(in the rows, 128 means zero)
Each name stands for a flat space through zero: a line, a plane or more. A row that begins with a name and a colon came from that space; any other row is followed by the name of the space it lies nearest, among the names in its block.
z88_z643: [159 61 171 135 105 81 129 117 113 130 107 79 144 64 193 124 153 163 106 90 128 69 150 140 158 150 149 117 165 192 135]
z659_z902: [117 143 145 147 136 124 111 143 118 99 114 141 127 113 131 122 146 144 154 113 149 160 126 153 114 116 103 124 135 130 140]
z659_z902: [128 122 94 105 121 139 150 124 146 184 164 118 129 139 108 133 122 94 123 142 138 104 157 94 142 138 189 126 121 133 121]
z211_z729: [132 125 126 74 147 145 183 142 118 175 214 120 112 102 145 142 172 74 181 160 117 89 153 84 112 82 218 80 154 216 168]
z211_z729: [98 161 121 83 162 152 162 102 127 144 182 151 90 191 155 144 111 60 108 159 92 135 79 83 137 85 150 109 110 84 77]
z211_z729: [138 124 148 132 132 121 124 134 116 103 114 128 129 111 140 128 138 145 141 123 115 128 119 142 115 118 103 122 138 146 147]
z211_z729: [136 128 130 91 142 134 162 140 120 158 173 127 117 113 139 140 152 92 164 145 108 106 138 99 112 95 172 97 141 175 157]
z88_z643: [139 104 144 117 140 140 142 104 122 72 142 120 121 117 155 122 121 159 112 158 102 87 109 136 132 115 98 124 144 157 128]
z852_z959: [71 132 103 180 108 165 111 106 153 113 171 117 135 140 104 92 130 154 84 153 229 139 159 143 174 172 170 163 131 126 81]
z855_z314: [90 142 155 141 116 106 146 131 134 187 162 128 112 130 160 110 153 68 105 119 143 142 140 90 154 113 160 135 128 85 84]
z211_z729: [117 140 105 112 132 131 134 116 142 160 136 136 120 163 121 134 106 95 109 127 129 134 124 106 144 131 146 132 107 80 92]
z521_z610: [169 91 138 124 112 115 113 107 109 114 81 97 144 139 152 153 104 162 84 117 75 96 88 142 136 164 122 129 132 162 132]
z852_z959: [143 150 80 127 122 145 126 170 151 159 125 148 145 115 37 125 127 124 192 140 148 146 182 126 86 132 125 138 111 126 186]
z855_z314: [89 147 149 132 152 131 124 114 118 97 147 142 106 139 170 121 140 120 122 119 157 156 104 137 145 103 127 115 133 108 88]
z521_z610: [183 66 104 52 145 116 185 116 148 146 165 107 126 67 138 130 125 128 164 143 106 21 193 97 133 102 152 95 145 178 160]
z659_z902: [130 118 113 117 119 124 149 128 149 167 151 122 128 118 115 117 127 106 125 138 134 102 164 101 139 129 148 136 124 115 122]
z88_z643: [72 149 120 158 144 161 120 114 143 72 171 146 116 126 121 92 139 152 129 150 213 154 147 152 148 120 121 139 134 112 94]
z855_z314: [138 103 134 157 96 121 129 142 136 143 132 105 148 87 111 108 147 149 126 135 147 102 171 130 130 153 139 147 145 166 155]
z659_z902: [149 110 130 118 114 137 143 108 127 134 130 111 130 154 132 138 103 125 80 162 64 90 96 105 132 142 122 142 124 136 123]
z855_z314: [153 91 73 74 164 165 128 75 134 56 134 117 128 144 132 150 80 187 120 142 145 74 119 158 153 143 143 101 128 169 115]
z88_z643: [109 137 147 105 150 122 160 123 131 135 169 142 102 122 162 118 142 88 137 137 122 121 131 100 134 81 126 113 132 102 105]
z852_z959: [134 144 115 167 101 141 116 173 139 142 120 134 152 102 53 111 146 144 168 146 146 149 170 138 88 144 113 154 128 150 190]
z521_z610: [80 181 154 186 117 139 93 141 111 119 114 146 124 172 125 124 140 117 104 124 140 210 78 143 121 137 113 151 119 94 105]
z521_z610: [86 154 188 171 129 162 135 118 103 62 171 135 108 147 163 106 152 135 89 190 95 145 63 130 118 101 86 145 150 150 116]
z211_z729: [125 121 138 147 126 119 107 119 126 95 101 126 132 123 139 121 122 159 114 110 145 137 121 154 139 141 101 136 130 116 114]
z659_z902: [142 94 118 108 109 100 169 116 169 188 149 115 126 105 126 102 112 95 99 137 118 65 187 77 159 128 126 150 119 71 98]
z659_z902: [127 123 100 105 143 127 118 114 130 133 122 126 128 139 136 145 116 130 134 99 162 131 133 139 148 139 167 108 122 128 109]
z855_z314: [120 180 161 157 114 125 117 169 104 159 108 149 126 159 110 140 146 86 138 134 69 192 79 114 80 113 102 140 117 110 157]
z521_z610: [99 153 127 172 107 132 120 147 148 145 134 141 132 128 89 98 136 119 124 139 161 160 155 123 126 136 108 164 118 82 120]
z852_z959: [121 120 67 106 125 132 148 121 178 182 159 131 130 124 82 109 107 104 133 130 187 103 205 100 157 141 165 141 107 77 100]
z855_z314: [166 127 112 117 147 125 104 141 124 73 69 147 140 113 97 140 107 178 175 109 115 139 125 170 92 123 58 120 119 125 172]
z88_z643: [103 132 119 191 110 163 98 121 143 60 125 128 144 124 86 92 121 196 105 160 184 143 140 171 134 163 86 171 132 131 126]
z855_z314: [121 114 108 104 111 140 162 103 141 200 182 102 122 162 138 137 117 75 74 157 112 86 130 72 164 146 212 132 123 135 90]
z521_z610: [124 141 134 140 121 121 110 134 116 142 106 128 132 148 132 141 128 120 118 109 122 157 104 133 126 141 137 129 122 121 123]
z852_z959: [169 137 131 62 169 114 136 134 100 122 96 148 113 145 152 176 114 105 174 105 50 133 78 124 90 84 107 79 118 130 156]
z521_z610: [140 126 82 130 133 121 74 116 133 105 54 132 147 155 104 150 86 173 126 70 173 163 122 178 143 176 122 129 103 94 109]
z852_z959: [111 149 130 151 115 127 142 147 155 147 143 148 124 119 90 94 131 106 132 152 131 139 161 106 117 114 84 161 116 68 126]
z659_z902: [138 116 129 117 113 126 152 116 138 162 143 116 125 145 130 128 112 101 88 154 81 94 120 90 138 133 131 143 121 110 112]
z88_z643: [105 171 102 131 145 174 129 127 141 96 148 164 116 172 80 121 105 123 133 176 121 159 106 126 105 111 87 145 105 87 124]
z852_z959: [138 112 110 117 112 105 154 136 165 186 139 127 131 102 102 105 122 100 131 128 136 95 192 92 140 127 125 147 116 78 121]
z855_z314: [176 129 123 142 114 123 105 167 121 111 65 136 155 107 70 138 121 168 172 125 88 141 131 156 71 140 66 140 122 149 207]
z211_z729: [188 121 126 90 129 71 128 163 127 182 55 139 138 108 115 156 115 102 177 71 68 130 142 116 93 114 91 113 107 87 169]
z852_z959: [138 160 161 100 170 134 118 129 80 71 101 155 107 164 170 169 125 124 152 122 53 168 32 147 87 82 85 89 128 142 146]
z521_z610: [156 119 112 90 143 109 108 122 107 146 85 120 133 148 151 175 113 125 140 74 116 137 101 141 131 141 169 91 120 146 129]
z88_z643: [117 162 75 97 171 193 118 107 125 64 145 157 116 189 93 153 90 147 144 165 133 153 83 150 111 119 126 111 109 135 126]
z211_z729: [115 118 164 105 168 117 130 103 102 68 137 130 104 112 209 134 144 143 136 104 139 124 98 151 146 90 122 87 151 148 102]
z88_z643: [141 136 85 87 149 134 109 127 113 151 110 128 132 160 125 177 115 118 157 88 144 150 111 141 126 142 199 87 116 158 135]
z659_z902: [127 145 116 147 104 178 151 159 130 154 186 122 140 125 65 120 154 116 149 204 109 118 144 103 86 131 163 144 140 205 194]
[113 77 127 155 95 147 144 102 141 132 191 76 142 90 143 98 153 159 82 162 189 61 178 124 178 170 207 142 165 213 116]	z855_z314
[105 131 188 194 80 140 159 140 135 131 177 116 127 110 121 75 157 117 73 210 81 104 127 91 118 123 79 187 148 132 136]	z521_z610
[145 163 91 108 134 153 122 141 129 146 108 152 130 184 72 158 94 105 141 147 76 157 93 116 90 130 114 132 95 102 150]	z88_z643
[183 120 84 93 137 159 106 117 109 100 80 121 147 177 93 184 78 165 129 138 64 119 71 151 97 160 129 113 112 179 170]	z88_z643
[102 131 129 135 135 148 130 109 127 106 159 126 119 140 144 120 131 132 108 146 152 128 118 131 147 128 146 128 135 137 102]	z211_z729
[154 100 91 111 125 153 131 115 136 116 136 109 143 122 101 137 111 162 129 150 134 86 146 137 130 154 155 125 133 182 152]	z659_z902
[139 116 114 105 132 107 132 129 135 162 121 123 129 117 135 137 127 113 142 97 144 119 154 121 140 129 157 113 124 120 122]	z211_z729
[126 97 127 134 118 110 137 121 147 137 141 112 133 85 138 103 139 141 125 116 175 95 183 128 157 137 142 134 140 129 115]	z855_z314
[165 127 100 30 185 152 152 101 102 109 139 138 106 175 159 191 95 107 152 138 52 101 62 115 109 90 156 64 120 167 138]	z88_z643
[131 139 120 110 165 140 109 116 116 57 103 150 119 140 136 141 110 162 152 116 132 149 97 166 117 110 85 107 123 120 127]	z855_z314
[103 142 139 140 141 97 118 148 138 131 120 149 121 89 136 105 154 121 172 81 194 164 174 143 134 104 112 121 129 83 117]	z659_z902
[142 104 156 151 102 108 126 135 121 137 115 104 141 99 142 120 145 143 113 122 116 108 137 130 131 145 127 138 145 159 144]	z852_z959
[106 141 156 130 151 143 128 108 111 70 141 139 108 147 167 126 128 137 110 145 113 140 78 139 131 103 97 121 135 124 104]	z211_z729
[128 158 103 99 155 109 82 134 98 156 69 141 128 177 146 188 118 106 159 40 150 202 84 155 127 140 186 81 106 116 114]	z521_z610
[171 150 114 118 122 130 116 160 118 144 75 145 142 154 75 159 105 122 156 132 50 152 96 126 70 130 85 133 105 121 185]	z855_z314
[119 92 141 165 108 130 124 123 134 97 149 99 143 71 136 95 157 181 122 135 192 95 177 154 152 151 144 140 161 188 137]	z855_z314
[129 113 123 139 124 129 111 121 124 111 118 114 138 118 133 129 131 159 125 114 160 125 135 152 141 150 147 125 137 158 128]	z88_z643
[136 88 116 116 121 120 124 100 127 137 130 93 137 121 159 139 124 146 99 106 158 91 140 135 169 161 190 115 141 169 106]	z852_z959
[113 134 128 118 156 99 99 118 121 108 91 142 119 128 166 138 125 136 145 58 180 167 124 161 151 121 126 103 121 86 89]	z659_z902
[86 152 143 130 151 143 130 98 125 91 152 146 101 168 165 120 117 114 92 142 133 150 84 125 151 106 109 129 121 79 67]	z852_z959
[97 151 140 155 133 148 121 126 127 91 143 142 120 139 125 111 134 138 120 149 145 154 112 140 126 119 102 141 129 114 115]	z521_z610
[134 144 145 163 99 144 119 155 110 139 123 120 144 137 99 134 145 130 125 156 90 146 104 127 93 145 129 146 135 175 175]	z855_z314
[120 156 180 156 94 103 122 157 92 206 115 116 129 160 156 153 159 64 100 113 63 171 72 95 111 134 167 131 130 139 134]	z521_z610
[152 99 127 112 132 126 122 113 114 106 114 108 135 120 151 146 123 158 123 118 120 101 116 146 135 142 144 110 141 177 138]	z88_z643
[110 146 112 116 153 161 132 114 130 87 153 146 114 151 121 127 116 134 134 156 137 136 111 135 125 110 117 122 123 122 117]	z88_z643
[113 151 103 136 146 134 82 121 121 95 84 145 131 163 119 146 106 153 134 86 173 184 103 172 135 148 124 121 110 98 105]	z521_z610
[174 106 149 83 151 71 130 145 110 138 78 131 126 83 169 152 139 124 184 61 99 118 137 137 111 96 109 84 134 131 158]	z211_z729
[142 115 127 127 116 118 131 130 131 146 119 118 135 122 124 130 125 127 121 125 115 113 136 121 129 138 132 133 128 131 134]	z521_z610
[155 113 118 163 98 94 87 142 142 132 44 123 158 114 92 122 105 169 120 82 141 144 152 159 128 175 77 161 111 83 136]	z211_z729

Each name stands for a flat space through zero: a line, a plane or more. A row that begins with a name and a colon came from that space; any other row is followed by the name of the space it lies nearest, among the names in its block.
z96_z912: [166 137 129 97 118 152 136 124 84 163 156 127 126 163 139 137 170 140 105 119 111 154 157 150 160 120 146 113 112 112 147]
z96_z912: [68 136 169 160 143 140 92 80 221 98 113 99 174 119 95 109 76 99 123 125 155 149 162 124 125 98 108 163 97 97 117]
z664_z511: [116 132 135 139 180 101 141 138 116 82 142 141 161 119 110 126 102 102 123 121 135 141 110 140 74 143 130 116 168 150 141]
z96_z912: [121 90 99 135 115 106 129 163 98 107 111 136 74 117 147 123 146 160 139 137 140 67 83 108 85 155 125 130 154 151 153]
z421_z916: [144 123 107 95 95 107 114 133 133 147 137 156 136 137 113 118 122 106 145 131 128 118 97 169 112 130 137 137 166 150 66]
z664_z511: [134 134 125 131 111 119 126 126 132 144 132 130 127 121 130 129 127 126 137 131 120 122 122 121 140 131 133 129 131 129 104]
z421_z916: [133 128 110 166 107 106 140 140 132 153 181 173 121 127 97 132 147 81 120 142 145 101 94 132 84 159 153 123 184 149 79]
z421_z916: [84 108 157 199 159 173 111 112 155 115 100 84 98 134 151 133 136 159 107 131 154 127 181 78 147 107 110 151 48 108 213]
z441_z523: [121 132 128 145 106 62 116 128 130 121 148 130 145 96 125 114 101 119 152 127 113 92 84 105 101 155 145 131 176 140 74]
z664_z511: [70 138 158 158 209 137 148 121 170 39 95 107 161 92 105 127 78 115 117 124 152 151 143 102 92 125 92 120 120 111 188]
z245_z440: [139 126 136 150 156 135 110 125 121 150 123 127 141 154 147 135 115 123 134 124 121 161 148 145 149 107 135 142 98 165 130]
z245_z440: [147 139 115 68 164 151 171 151 98 94 104 141 131 124 123 140 132 134 122 124 123 157 126 152 125 128 107 94 140 124 164]
z664_z511: [108 122 139 130 125 178 123 114 158 125 85 95 102 128 142 131 136 160 121 131 139 132 169 104 171 102 101 139 63 92 174]
z96_z912: [89 149 143 149 164 171 145 114 213 100 70 121 144 95 105 140 81 105 138 140 148 161 154 108 156 101 82 131 88 112 128]
z421_z916: [113 113 132 178 138 153 112 124 154 147 120 128 111 145 133 134 131 120 124 138 150 130 147 122 135 113 125 150 93 146 140]
z96_z912: [131 150 119 119 136 160 166 133 159 129 122 155 132 114 96 144 128 94 122 140 140 149 131 135 136 127 111 108 136 117 111]
z245_z440: [133 124 103 101 134 120 146 154 128 108 98 151 120 110 123 131 112 123 150 135 130 120 93 139 112 136 111 119 156 152 111]
z421_z916: [96 104 129 136 77 101 100 114 147 114 159 121 114 124 106 100 144 129 115 129 153 68 106 118 77 149 141 148 162 96 116]
z441_z523: [131 123 127 171 86 106 115 125 125 165 147 120 102 117 147 128 144 142 137 135 118 89 118 85 145 143 147 137 123 127 104]
z558_z229: [131 132 133 104 115 133 90 104 172 154 116 135 165 152 114 117 94 99 146 126 129 162 139 180 150 93 126 158 115 146 66]
z245_z440: [166 140 116 142 176 98 122 149 111 157 111 162 167 139 149 145 74 95 174 128 99 177 106 167 145 114 137 133 136 227 68]
z245_z440: [102 82 135 152 151 195 92 123 143 128 81 100 84 176 156 128 149 164 109 131 166 136 180 138 142 87 106 167 43 134 214]
z558_z229: [131 141 138 78 161 128 136 127 115 88 89 105 155 116 141 125 97 152 140 113 106 160 137 136 146 114 107 115 115 119 154]
z96_z912: [109 132 164 146 142 120 87 94 148 125 119 87 163 135 144 116 94 139 133 114 116 152 161 122 155 102 130 153 85 121 133]
z441_z523: [158 136 112 113 84 53 136 144 73 140 171 138 127 101 140 120 138 140 147 123 90 81 72 106 109 173 162 107 195 135 79]
z664_z511: [135 99 106 136 108 116 89 134 142 161 145 168 127 168 113 117 126 90 138 137 152 120 102 188 91 121 146 163 155 185 72]
z558_z229: [125 109 134 126 175 154 108 132 120 116 80 111 127 154 158 131 110 151 136 122 131 161 154 148 145 95 110 146 77 160 176]
z664_z511: [135 129 129 134 161 111 137 140 99 112 140 136 142 131 131 131 122 121 125 122 123 139 119 136 104 138 136 117 147 150 143]
z96_z912: [142 131 125 127 128 108 127 134 108 135 135 131 133 126 138 129 124 131 138 125 113 127 116 128 130 135 138 124 139 144 115]
z421_z916: [130 132 131 165 165 158 141 135 131 139 110 129 119 133 142 149 127 126 126 134 131 154 151 115 154 116 119 125 90 148 155]
z441_z523: [120 105 112 82 109 143 112 132 144 113 93 129 112 138 123 114 127 141 136 130 145 115 119 158 118 114 108 144 127 124 129]
z664_z511: [137 114 126 138 143 147 118 135 109 142 115 123 112 152 152 135 139 144 127 127 128 139 145 136 143 114 128 137 96 150 157]
z441_z523: [125 170 160 183 203 112 159 121 123 109 164 133 188 112 112 146 95 83 114 120 115 180 144 112 119 138 140 102 140 141 135]
z558_z229: [110 135 155 149 99 109 74 89 178 153 105 87 152 117 148 113 82 141 160 123 107 130 147 105 182 100 127 166 81 121 79]
z245_z440: [143 119 107 82 121 154 142 145 116 125 95 134 102 133 137 133 143 149 133 131 129 128 125 144 142 120 110 120 120 127 144]
z558_z229: [127 119 116 140 106 126 137 135 123 136 164 150 110 133 108 127 160 112 110 136 146 101 112 130 94 149 142 123 160 122 122]
z441_z523: [131 127 126 138 95 97 116 125 123 144 143 123 122 116 136 121 129 136 140 128 115 99 110 108 130 142 143 133 142 126 98]
z441_z523: [106 97 110 82 139 175 118 137 164 94 67 136 109 146 113 119 120 131 129 135 168 134 132 175 109 100 88 148 111 132 156]
z96_z912: [129 124 108 126 115 111 144 145 127 123 143 157 119 116 108 128 135 108 130 137 139 103 93 133 91 151 132 119 175 139 103]
z245_z440: [123 154 158 165 150 101 129 107 124 125 178 121 174 123 114 127 115 101 112 117 117 148 140 116 117 139 152 119 143 119 120]
z558_z229: [100 91 126 223 54 115 80 111 163 186 184 133 79 146 121 115 172 116 112 147 165 52 120 94 101 146 164 173 128 125 95]
z421_z916: [133 159 181 170 116 96 85 65 129 175 247 117 211 173 98 111 132 72 87 105 116 169 171 157 123 124 193 144 140 104 81]
z558_z229: [128 148 142 116 116 116 109 106 159 140 112 113 160 116 131 122 90 124 152 123 107 147 136 128 167 109 123 139 112 124 81]
z421_z916: [108 120 123 180 114 113 145 136 131 122 170 143 103 111 106 129 156 111 107 140 152 81 106 92 80 165 142 120 165 115 134]
z245_z440: [135 96 89 100 169 156 132 172 129 110 42 156 97 138 148 140 103 138 164 140 144 141 105 168 123 106 89 139 113 200 143]
z664_z511: [127 118 133 173 181 128 118 140 116 128 110 128 131 142 153 139 107 127 138 128 128 151 136 129 129 117 128 139 103 182 151]
z558_z229: [113 112 133 120 146 125 136 138 93 82 118 102 107 120 145 122 144 170 113 119 131 106 128 103 104 142 121 117 126 107 201]
z441_z523: [122 143 133 130 166 95 144 135 125 92 138 142 166 108 109 127 94 100 134 123 124 141 105 135 91 143 129 113 170 146 115]
[148 164 152 74 164 128 142 109 103 109 150 119 193 140 114 127 112 114 111 104 102 192 155 166 139 116 134 104 136 106 136]	z441_z523
[101 102 141 125 95 121 66 98 162 131 125 105 134 152 127 99 117 135 130 122 144 112 138 149 119 107 132 174 110 119 113]	z558_z229
[98 149 149 129 122 156 146 107 171 104 92 87 122 86 128 131 119 155 125 130 125 126 158 70 172 120 97 118 85 62 156]	z664_z511
[171 167 125 116 104 73 162 137 73 150 171 132 143 92 142 138 135 135 141 121 73 118 99 91 150 165 157 86 172 119 86]	z664_z511
[118 101 116 120 125 160 117 136 137 124 90 123 93 142 140 127 139 151 129 135 148 117 136 134 132 113 109 144 98 132 160]	z245_z440
[110 98 131 143 98 163 95 114 145 147 113 103 87 153 144 120 157 159 115 133 150 106 157 119 146 109 123 158 77 107 162]	z245_z440
[108 88 87 136 193 192 169 183 142 80 63 174 71 136 113 150 139 115 121 153 190 128 112 154 74 125 80 123 127 176 199]	z441_z523
[161 114 100 98 53 115 104 129 120 190 162 159 111 158 120 118 160 115 135 135 127 101 103 170 127 132 155 144 159 141 56]	z664_z511
[133 124 139 131 148 142 117 127 108 131 90 93 117 133 173 134 122 173 138 120 108 143 156 108 175 107 118 134 71 133 171]	z96_z912
[107 115 132 165 98 110 111 116 144 134 174 134 122 132 105 115 146 109 110 133 151 91 117 119 87 147 149 142 155 114 112]	z421_z916
[126 126 117 134 134 121 139 143 131 119 111 137 118 111 130 133 119 128 141 134 129 117 109 116 121 136 119 123 138 142 123]	z96_z912
[142 117 138 134 139 105 102 130 82 136 109 93 123 135 185 126 119 179 148 114 94 128 136 109 160 120 137 138 93 151 155]	z96_z912
[118 106 123 191 143 126 86 130 168 162 105 145 127 149 139 131 93 101 158 141 145 136 123 145 131 105 129 172 103 202 87]	z664_z511
[97 158 151 151 138 125 148 112 173 98 103 100 144 72 121 132 93 132 137 130 119 128 137 67 154 131 105 115 112 87 128]	z664_z511
[120 131 121 96 44 120 138 116 138 130 153 117 97 100 109 113 169 149 114 133 130 67 113 93 125 155 132 116 156 50 111]	z245_z440
[111 140 181 129 125 119 81 71 131 127 167 73 180 154 130 104 121 139 101 101 115 156 182 132 145 106 150 148 94 78 147]	z421_z916
[128 134 132 172 116 124 121 122 144 160 131 125 121 119 140 136 124 125 139 135 121 121 132 98 155 127 135 136 109 137 105]	z558_z229
[131 151 138 173 172 104 157 137 111 118 157 141 153 109 122 143 114 101 124 127 118 143 119 106 110 150 141 104 153 148 129]	z441_z523
[140 134 116 85 53 133 127 116 140 158 144 129 111 124 115 119 159 136 125 132 123 100 123 129 149 133 133 126 140 81 88]	z664_z511
[112 121 140 91 118 118 100 109 139 102 115 103 147 131 126 106 110 144 131 116 127 127 132 143 122 116 121 143 125 106 130]	z558_z229
[97 111 174 239 198 140 70 98 148 144 141 102 157 177 150 130 100 110 113 120 147 173 185 131 130 92 145 176 58 177 169]	z245_z440
[126 137 148 159 92 115 101 100 141 166 150 102 133 127 142 122 130 138 130 125 112 118 146 98 165 123 147 144 102 107 102]	z441_z523
[93 116 135 124 122 191 131 111 178 111 118 122 108 142 95 124 154 121 91 136 174 129 164 135 119 111 104 138 100 77 171]	z96_z912
[128 120 127 199 119 155 132 132 130 171 135 125 82 133 149 148 162 138 118 143 136 111 148 82 157 130 135 133 87 133 150]	z441_z523
[111 109 120 155 115 134 115 132 153 133 110 129 101 124 131 126 128 132 136 139 146 103 121 114 124 127 120 146 117 137 125]	z441_z523
[107 145 147 151 166 141 127 117 174 111 73 105 149 100 139 137 74 130 153 129 120 160 149 101 170 103 98 135 81 134 129]	z96_z912
[32 126 193 199 148 78 40 59 247 74 113 74 210 103 101 83 19 96 149 116 151 130 143 110 98 99 118 197 107 117 85]	z96_z912
[86 79 156 163 159 137 68 116 117 93 68 54 97 146 193 111 116 210 132 114 135 112 166 93 140 98 111 172 41 132 231]	z558_z229
[47 82 135 195 151 83 82 135 186 53 46 91 105 75 152 104 55 162 175 136 154 62 88 65 83 131 91 174 114 160 148]	z96_z912
